Here is a tiny trained network, its code and every weight. The questions are about switching its units off for an input and a target symbol, where a switched-off unit gives its printed mean instead of its output.

import numpy as np


def w(rows, s, z=0):
    codes = np.array(rows[::2]) - 128.0
    scale = np.full(codes.shape[1], s)
    scale[-1] = z or s
    return codes * scale


def norm(h):
    return h / np.sqrt((h * h).mean(-1, keepdims=True) + 1e-5)


def f(y):
    return y / 2 * (1 + np.tanh(0.7978845608 * (y + 0.044715 * y**3)))


def softmax(a):
    e = np.exp(a - a.max(-1, keepdims=True))
    return e / e.sum(-1, keepdims=True)


def log_softmax(a):
    a = a - a.max(-1, keepdims=True)
    return a - np.log(np.exp(a).sum(-1, keepdims=True))


def net(x, mask):
    ids = ['ΔΘΛΣΦΩαγεζημξπτ'.index(c) for c in x.split()]
    T = len(ids)
    res = E[ids] + P[:T]
    u = 0
    for l in range(3):
        q, k, v = (norm(res) @ M[l].T for M in (Q, K, V))
        z = softmax(np.where(np.tri(T) > 0, q @ k.T / 4**0.5, -1e9)) @ v
        res = res + np.where(mask[u], z, O[l][:, -1]) @ O[l][:, :-1]
        u += 1
        y = f(norm(res) @ A[l][:, :-1].T + A[l][:, -1])
        res = res + np.where(mask[u : u + 4], y, B[l][:, -1]) @ B[l][:, :-1]
        u += 4
    return log_softmax(norm(res)[-1] @ U[:, :-1].T + U[:, -1])


Q, K, V, O, A, B = {}, {}, {}, {}, {}, {}
E = w([
[149,150,89,106,133,104],'Δ',
[140,138,141,86,194,100],'Θ',
[170,159,118,106,166,97],'Λ',
[116,141,133,58,136,130],'Σ',
[159,170,89,89,120,73],'Φ',
[90,173,253,133,105,112],'Ω',
[154,144,142,71,130,133],'α',
[104,159,116,155,50,90],'γ',
[92,134,120,96,122,52],'ε',
[113,114,143,146,190,91],'ζ',
[119,90,84,155,139,91],'η',
[78,78,143,123,149,44],'μ',
[142,18,158,93,102,91],'ξ',
[47,24,139,164,114,108],'π',
[136,60,160,167,122,180],'τ',
],0.023)
P = w([
[78,215,23,66,203,199],'0',
[124,182,46,92,244,87],'1',
[149,171,62,144,165,37],'2',
[155,154,108,177,105,2],'3',
[137,139,143,164,98,11],'4',
[133,129,159,141,88,45],'5',
],0.006)
Q[0] = w([
[98,184,128,126,124,226],'L0H0',
[114,62,99,141,138,118],'L0H0',
[168,204,138,170,125,113],'L0H0',
[133,135,254,95,44,119],'L0H0',
],0.0096)
K[0] = w([
[95,207,125,12,168,254],'L0H0',
[168,43,140,122,133,140],'L0H0',
[208,158,164,127,174,74],'L0H0',
[114,163,229,171,108,92],'L0H0',
],0.0084)
V[0] = w([
[112,152,190,70,133,255],'L0H0',
[127,109,164,74,78,104],'L0H0',
[108,83,83,127,137,158],'L0H0',
[104,87,84,135,133,111],'L0H0',
],0.0092)
O[0] = w([
[191,78,110,145,133,84,1],'L0H0',
[168,98,104,124,129,62,154],'L0H0',
[145,112,2,101,155,116,98],'L0H0',
[4,193,115,217,86,118,151],'L0H0',
],0.0098,0.0075)
A[0] = w([
[110,141,186,227,141,119,160],'L0N0',
[63,31,148,188,113,157,114],'L0N1',
[78,23,101,247,136,106,251],'L0N2',
[141,61,145,2,69,131,219],'L0N3',
],0.0078,0.0025)
B[0] = w([
[157,83,166,115,136,233,227],'L0N0',
[250,192,185,209,255,72,189],'L0N1',
[146,207,69,161,203,149,254],'L0N2',
[101,116,60,200,184,45,187],'L0N3',
],0.0085,0.0039)
Q[1] = w([
[159,128,98,2,80,196],'L1H0',
[138,24,92,195,62,88],'L1H0',
[181,63,55,79,96,114],'L1H0',
[190,73,148,92,113,144],'L1H0',
],0.007)
K[1] = w([
[79,170,2,54,93,98],'L1H0',
[152,95,147,66,161,92],'L1H0',
[114,121,88,139,126,209],'L1H0',
[167,140,141,124,99,187],'L1H0',
],0.0089)
V[1] = w([
[165,188,73,177,139,148],'L1H0',
[99,89,171,97,147,86],'L1H0',
[141,21,254,89,80,135],'L1H0',
[173,249,109,183,42,103],'L1H0',
],0.0065)
O[1] = w([
[117,191,124,130,206,153,151],'L1H0',
[2,174,103,88,51,40,156],'L1H0',
[138,30,148,184,156,203,3],'L1H0',
[124,124,67,81,105,101,204],'L1H0',
],0.0078,0.0037)
A[1] = w([
[15,111,119,69,221,138,101],'L1N0',
[128,139,132,2,16,110,1],'L1N1',
[230,177,135,203,106,38,96],'L1N2',
[140,165,134,109,9,97,158],'L1N3',
],0.0075,0.00081)
B[1] = w([
[155,158,150,97,15,196,215],'L1N0',
[10,65,138,24,255,135,244],'L1N1',
[41,43,135,68,215,198,196],'L1N2',
[147,56,112,111,248,207,254],'L1N3',
],0.0081,0.0041)
Q[2] = w([
[8,211,111,208,208,123],'L2H0',
[215,121,42,104,74,194],'L2H0',
[77,159,157,35,232,98],'L2H0',
[47,213,181,54,254,53],'L2H0',
],0.0094)
K[2] = w([
[214,140,217,166,129,72],'L2H0',
[166,134,108,11,59,146],'L2H0',
[88,55,227,161,56,143],'L2H0',
[91,50,240,203,126,118],'L2H0',
],0.011)
V[2] = w([
[70,71,86,159,238,145],'L2H0',
[144,115,124,132,139,8],'L2H0',
[78,140,120,170,79,89],'L2H0',
[91,99,114,67,86,78],'L2H0',
],0.015)
O[2] = w([
[113,61,82,174,192,138,253],'L2H0',
[112,132,131,102,148,25,173],'L2H0',
[8,160,203,214,74,92,141],'L2H0',
[104,78,102,66,28,101,119],'L2H0',
],0.013,0.0052)
A[2] = w([
[131,176,133,119,193,254,213],'L2N0',
[44,128,79,77,62,54,230],'L2N1',
[46,114,116,237,173,74,4],'L2N2',
[147,45,35,122,112,172,78],'L2N3',
],0.0087,0.003)
B[2] = w([
[175,66,174,165,106,207,219],'L2N0',
[190,87,98,205,82,183,254],'L2N1',
[83,196,183,53,146,110,201],'L2N2',
[95,84,245,127,125,181,141],'L2N3',
],0.012,0.007)
U = w([
[153,151,59,67,112,184,39],'Δ',
[159,184,158,63,48,135,57],'Θ',
[228,194,146,41,165,160,93],'Λ',
[193,87,65,131,77,70,115],'Σ',
[132,153,54,57,146,119,110],'Φ',
[170,120,235,86,119,77,253],'Ω',
[208,57,93,79,169,63,92],'α',
[109,13,130,115,121,204,162],'γ',
[73,94,91,103,41,120,153],'ε',
[144,173,212,161,94,243,11],'ζ',
[84,195,78,182,86,207,243],'η',
[62,177,187,171,25,93,23],'μ',
[53,106,103,148,144,9,135],'ξ',
[68,197,148,182,215,117,183],'π',
[227,122,106,182,235,153,146],'τ',
],0.015,0.0029)

Each question gives the input, a string of symbols that net reads in full, and the target symbol t.
The units are the heads (4 rows each of Q, K, V and O) and the neurons (one row each of A and B). Each row of codes is followed by its name. A weight is (code - 128) times the scale printed after its matrix; where a second scale follows, it is the last column's (O, A, B and U).
mask holds one flag per unit, layer by layer, with each layer's heads first. A switched-off unit (its flag False) gives its mean, the last column of its rows in O or B, instead of its output. The means were averaged over made-up inputs and are rounded, as every weight is.
A unit's drop is (log p(t) with every unit on - log p(t) with that unit switched off) / (log p(t) with every unit on - log p(t) with every unit switched off).
The circuit of an input: a set's keep is (log p(t) with only the set's units on - log p(t) with every unit switched off) / (log p(t) with every unit on - log p(t) with every unit switched off). Starting from the 12 units with the biggest drops (on a tie, the unit counted first), units are removed one at a time, each time the one whose removal leaves the highest keep (on an exact tie, the one counted first), for as long as the keep stays at least 0.8.
units of the circuit, in order: the units of the circuit, biggest drop first
unit that matters most: the unit with the biggest drop
top k neurons: the k neurons with the biggest drops, biggest first
top k neurons in layer l: the k neurons of layer l with the biggest drops, biggest first
input ε α α τ ξ, target τ: units of the circuit, in order -> [L2H0]
input Λ α Φ, target α: units of the circuit, in order -> [L2H0, L0N2, L0N0]
input ξ ε π, target π: top 2 neurons -> [L0N1, L0N2]
input η γ Λ, target η: units of the circuit, in order -> [L0H0, L2H0]
input γ π Δ, target π: top 2 neurons -> [L0N1, L0N0]
input Θ γ Σ, target γ: units of the circuit, in order -> [L2H0, L0N2, L1N3]
input γ Φ Δ, target γ: units of the circuit, in order -> [L0N2, L2H0, L1N3]
input Λ Ω α, target α: top 2 neurons in layer 0 -> [L0N3, L0N2]
input Λ ζ Ω γ Ω, target γ: units of the circuit, in order -> [L1H0, L0H0, L2H0, L1N3]
input η ε ζ, target η: units of the circuit, in order -> [L0H0, L1N0]
input η Λ Σ, target η: top 3 neurons -> [L2N1, L1N2, L0N0]
input ζ Ω Λ Ω, target Ω: top 3 neurons -> [L1N0, L1N3, L2N1]
input Σ γ α, target γ: top 4 neurons -> [L1N3, L0N2, L2N3, L0N1]
input γ ζ τ τ π γ, target τ: top 2 neurons -> [L0N2, L0N1]
input γ γ π Δ γ, target π: units of the circuit, in order -> [L0N1, L2H0, L2N2]
input η Ω ξ, target ξ: unit that matters most -> L1H0
input Ω γ Σ, target Σ: top 2 neurons -> [L0N3, L1N3]
input γ τ π, target τ: units of the circuit, in order -> [L2H0, L0N2]
input μ τ μ, target τ: top 2 neurons -> [L0N1, L1N0]
input ζ γ γ, target ζ: unit that matters most -> L2H0
input Ω τ Λ Σ γ η, target η: top 2 neurons in layer 0 -> [L0N2, L0N3]
input μ γ γ α, target γ: top 4 neurons -> [L0N2, L1N1, L1N3, L0N1]
input Θ π π γ γ Λ, target γ: top 3 neurons -> [L0N2, L0N3, L1N3]
input Θ Λ η γ Σ, target η: top 2 neurons -> [L1N3, L1N2]
